Below is a small trained network, with its code and all its weights. Each question gives an input and a target symbol and asks what happens when units are switched off, that is, made to give their printed mean instead of their output.

import numpy as np


def w(rows, s, z=0):
    codes = np.array(rows[::2]) - 128.0
    scale = np.full(codes.shape[1], s)
    scale[-1] = z or s
    return codes * scale


def f(y):
    return y / 2 * (1 + np.tanh(0.7978845608 * (y + 0.044715 * y**3)))


def softmax(a):
    e = np.exp(a - a.max(-1, keepdims=True))
    return e / e.sum(-1, keepdims=True)


def log_softmax(a):
    a = a - a.max(-1, keepdims=True)
    return a - np.log(np.exp(a).sum(-1, keepdims=True))


def net(x, mask):
    ids = ['ΔΛΞΨαβεζηθμπστφω'.index(c) for c in x.split()]
    T = len(ids)
    res = E[ids] + P[:T]
    u = 0
    for l in range(3):
        q, k, v = (res @ M[l].T for M in (Q, K, V))
        z = softmax(np.where(np.tri(T) > 0, q @ k.T / 3**0.5, -1e9)) @ v
        res = res + np.where(mask[u], z, O[l][:, -1]) @ O[l][:, :-1]
        u += 1
        y = f(res @ A[l][:, :-1].T + A[l][:, -1])
        res = res + np.where(mask[u : u + 8], y, B[l][:, -1]) @ B[l][:, :-1]
        u += 8
    return log_softmax(res[-1] @ U[:, :-1].T + U[:, -1])


Q, K, V, O, A, B = {}, {}, {}, {}, {}, {}
E = w([
[149,152,150,119,105,151],'Δ',
[132,55,173,120,89,132],'Λ',
[160,96,64,110,199,166],'Ξ',
[160,119,184,141,111,145],'Ψ',
[109,131,107,163,141,136],'α',
[223,186,150,41,150,135],'β',
[190,87,156,135,87,137],'ε',
[150,46,129,123,111,175],'ζ',
[100,115,154,165,183,43],'η',
[135,95,95,121,194,71],'θ',
[127,116,119,186,134,175],'μ',
[97,138,205,177,145,83],'π',
[159,57,139,139,99,147],'σ',
[124,216,195,103,149,118],'τ',
[230,138,56,206,104,164],'φ',
[120,152,168,253,141,112],'ω',
],0.017)
P = w([
[61,145,68,166,135,106],'0',
[137,29,118,40,195,218],'1',
[73,102,164,54,152,206],'2',
[89,55,120,143,44,73],'3',
[139,30,144,62,229,227],'4',
[111,248,66,142,182,254],'5',
[95,32,167,147,58,45],'6',
[187,69,140,74,213,187],'7',
[195,229,138,199,154,79],'8',
[82,173,93,203,109,66],'9',
[222,38,171,86,181,112],'10',
[196,92,216,44,31,180],'11',
],0.0088)
Q[0] = w([
[195,144,101,165,110,161],'0.h0',
[179,252,61,135,236,154],'0.h0',
[247,129,253,187,156,98],'0.h0',
],0.0065)
K[0] = w([
[253,121,113,171,162,253],'0.h0',
[66,152,105,99,208,243],'0.h0',
[167,242,135,182,148,199],'0.h0',
],0.0057)
V[0] = w([
[192,244,220,230,234,166],'0.h0',
[115,171,231,93,80,236],'0.h0',
[25,150,61,13,64,4],'0.h0',
],0.0039)
O[0] = w([
[173,140,75,49,250,174,251],'0.h0',
[122,162,83,126,184,194,177],'0.h0',
[126,221,2,153,42,232,31],'0.h0',
],0.0074,0.003)
A[0] = w([
[112,191,170,113,100,122,110],'0.n0',
[185,159,126,102,176,113,18],'0.n1',
[97,159,146,114,168,136,230],'0.n2',
[131,130,80,201,92,177,131],'0.n3',
[88,198,96,122,114,162,170],'0.n4',
[166,63,210,85,90,57,244],'0.n5',
[179,96,149,152,128,124,5],'0.n6',
[143,44,67,164,120,12,115],'0.n7',
],0.011,0.0015)
B[0] = w([
[251,127,114,143,21,119,159],'0.n0',
[99,96,178,180,130,153,229],'0.n1',
[252,79,134,119,133,1,219],'0.n2',
[131,118,165,135,190,164,137],'0.n3',
[93,60,133,112,81,88,150],'0.n4',
[177,187,153,123,87,161,254],'0.n5',
[91,119,160,91,238,121,159],'0.n6',
[163,182,75,168,97,196,205],'0.n7',
],0.0074,0.006)
Q[1] = w([
[133,114,170,211,2,32],'1.h0',
[160,180,51,135,193,152],'1.h0',
[74,136,23,203,177,135],'1.h0',
],0.006)
K[1] = w([
[63,75,2,114,112,216],'1.h0',
[129,125,172,144,184,117],'1.h0',
[116,3,9,95,54,154],'1.h0',
],0.0069)
V[1] = w([
[28,211,149,146,228,253],'1.h0',
[145,173,112,79,151,153],'1.h0',
[215,155,131,120,90,182],'1.h0',
],0.0068)
O[1] = w([
[140,116,122,186,23,140,4],'1.h0',
[190,212,127,181,130,168,156],'1.h0',
[186,166,179,96,11,127,253],'1.h0',
],0.011,0.0036)
A[1] = w([
[175,158,154,53,142,199,176],'1.n0',
[156,31,68,56,101,62,68],'1.n1',
[142,122,157,127,197,207,214],'1.n2',
[254,78,83,128,134,109,135],'1.n3',
[97,78,122,231,17,163,189],'1.n4',
[125,252,210,77,123,152,252],'1.n5',
[181,212,143,219,154,106,126],'1.n6',
[162,121,23,149,122,136,247],'1.n7',
],0.0077,0.0024)
B[1] = w([
[96,97,115,141,178,85,238],'1.n0',
[237,146,127,238,37,183,125],'1.n1',
[163,137,163,61,209,149,208],'1.n2',
[2,90,227,68,80,197,207],'1.n3',
[124,59,110,167,157,86,164],'1.n4',
[130,112,75,137,164,109,249],'1.n5',
[98,155,36,128,143,160,198],'1.n6',
[75,65,163,83,81,196,140],'1.n7',
],0.0076,0.011)
Q[2] = w([
[151,87,102,212,22,104],'2.h0',
[104,253,155,243,98,184],'2.h0',
[169,107,143,111,105,84],'2.h0',
],0.0057)
K[2] = w([
[82,41,62,58,51,21],'2.h0',
[222,2,95,62,175,170],'2.h0',
[117,189,122,195,210,123],'2.h0',
],0.0071)
V[2] = w([
[97,80,107,21,79,218],'2.h0',
[107,106,221,79,39,118],'2.h0',
[231,137,143,198,157,254],'2.h0',
],0.0053)
O[2] = w([
[94,128,169,4,77,157,153],'2.h0',
[152,157,125,128,113,92,2],'2.h0',
[71,107,191,105,162,158,218],'2.h0',
],0.011,0.0032)
A[2] = w([
[145,206,69,161,171,46,33],'2.n0',
[181,147,30,174,121,103,57],'2.n1',
[125,140,142,97,123,149,252],'2.n2',
[118,61,133,70,152,119,102],'2.n3',
[173,107,178,91,125,156,122],'2.n4',
[132,162,188,144,173,251,107],'2.n5',
[122,78,226,1,104,176,37],'2.n6',
[128,167,112,86,216,130,80],'2.n7',
],0.0077,0.0016)
B[2] = w([
[196,143,115,94,32,113,134],'2.n0',
[138,255,135,252,114,91,133],'2.n1',
[177,81,134,182,164,174,155],'2.n2',
[111,243,155,158,157,103,198],'2.n3',
[128,160,131,220,109,138,180],'2.n4',
[167,139,129,168,54,121,210],'2.n5',
[84,148,116,106,59,98,252],'2.n6',
[104,45,51,79,129,61,219],'2.n7',
],0.0074,0.016)
U = w([
[78,235,88,172,135,150,80],'Δ',
[168,145,128,126,110,159,159],'Λ',
[208,147,76,102,64,115,165],'Ξ',
[99,191,135,193,152,149,131],'Ψ',
[151,35,200,96,119,186,174],'α',
[124,114,41,70,78,165,117],'β',
[116,207,118,189,108,104,123],'ε',
[152,117,168,136,104,161,130],'ζ',
[157,53,137,123,107,153,103],'η',
[101,149,140,105,94,181,152],'θ',
[43,119,137,197,121,122,187],'μ',
[194,109,174,149,183,174,253],'π',
[121,102,171,190,90,105,98],'σ',
[89,89,89,43,178,103,76],'τ',
[2,200,181,155,124,148,5],'φ',
[102,58,234,224,200,191,59],'ω',
],0.0088,0.0049)

Each question gives the input, a string of symbols that net reads in full, and the target symbol t.
The units are the heads (3 rows each of Q, K, V and O) and the neurons (one row each of A and B). Each row of codes is followed by its name. A weight is (code - 128) times the scale printed after its matrix; where a second scale follows, it is the last column's (O, A, B and U).
mask holds one flag per unit, layer by layer, with each layer's heads first. A switched-off unit (its flag False) gives its mean, the last column of its rows in O or B, instead of its output. The means were averaged over made-up inputs and are rounded, as every weight is.
A unit's drop is (log p(t) with every unit on - log p(t) with that unit switched off) / (log p(t) with every unit on - log p(t) with every unit switched off).
The circuit of an input: a set's keep is (log p(t) with only the set's units on - log p(t) with every unit switched off) / (log p(t) with every unit on - log p(t) with every unit switched off). Starting from the 12 units with the biggest drops (on a tie, the unit counted first), units are removed one at a time, each time the one whose removal leaves the highest keep (on an exact tie, the one counted first), for as long as the keep stays at least 0.8.
units of the circuit, in order: the units of the circuit, biggest drop first
unit that matters most: the unit with the biggest drop
k most important neurons: the k neurons with the biggest drops, biggest first
top k neurons in layer l: the k neurons of layer l with the biggest drops, biggest first
input ω ω τ α π θ ε η π π α Δ, target π: units of the circuit, in order	2.h0, 2.n6, 1.n5
input ω Λ π, target ω: 2 most important neurons	2.n6, 0.n7
input Ξ Ξ Ξ π μ τ ω τ η, target τ: units of the circuit, in order	0.h0, 2.n7
input ω ζ Ξ, target ω: units of the circuit, in order	2.h0, 1.n3
input α Ψ α Λ α α μ, target ω: units of the circuit, in order	2.n6, 1.n4, 2.n7
input ω Λ τ, target ω: units of the circuit, in order	2.h0, 0.n2, 1.n3, 2.n6
input θ τ ζ μ τ π α μ π θ π, target π: units of the circuit, in order	2.h0, 2.n6, 0.n5
input φ θ π Ψ τ τ ε π, target τ: top 2 neurons in layer 1	1.n4, 1.n7
input α τ τ θ τ τ α Δ θ, target τ: units of the circuit, in order	2.n7, 0.h0
input α τ θ π, target ε: units of the circuit, in order	1.n3, 2.n1, 2.h0, 1.n2
input ζ π μ ω Ψ, target ω: units of the circuit, in order	2.h0, 1.n3, 0.n7
input π Ξ ε, target π: 4 most important neurons	1.n3, 2.n6, 1.n6, 0.n7
input π σ η τ, target Ξ: top 3 neurons in layer 2	2.n0, 2.n3, 2.n4
input θ Ψ τ α τ τ Ψ ζ, target τ: unit that matters most	0.n2
input τ ε τ τ α, target τ: 4 most important neurons	0.n0, 0.n2, 2.n7, 0.n4
input Λ θ τ Λ η Δ τ π ω ε τ Λ, target ω: most important neuron	0.n2
input α β Ξ Ψ Λ Λ Λ τ ω θ τ, target ω: units of the circuit, in order	2.h0, 2.n6
input τ τ α τ σ ε β, target τ: top 2 neurons in layer 0	0.n7, 0.n2
input τ ε α, target τ: units of the circuit, in order	0.n0, 1.h0, 0.n2, 0.n7
input σ ε τ τ τ φ, target τ: unit that matters most	2.n7
input ζ τ τ η α φ π Δ π μ τ, target τ: top 2 neurons in layer 2	2.n7, 2.n6
input ω Ψ μ, target ω: units of the circuit, in order	2.h0, 2.n6, 0.n7
input Ψ ζ ζ τ μ, target τ: units of the circuit, in order	1.h0, 0.n0, 2.n7, 0.n7
input ω θ φ τ π Ψ π β φ τ β, target φ: top 2 neurons in layer 2	2.n6, 2.n3
input ζ α μ θ, target β: 3 most important neurons	0.n7, 1.n7, 0.n1
input ω θ Ψ φ, target θ: 2 most important neurons	0.n7, 1.n7
input μ π τ α π, target τ: top 3 neurons in layer 0	0.n2, 0.n0, 0.n1
input φ β ω Λ, target σ: unit that matters most	1.n4
input α Ξ σ Λ μ φ τ Λ, target φ: 3 most important neurons	2.n3, 2.n6, 2.n4
input τ α π τ τ τ α τ Λ, target τ: 2 most important neurons	0.n2, 0.n0
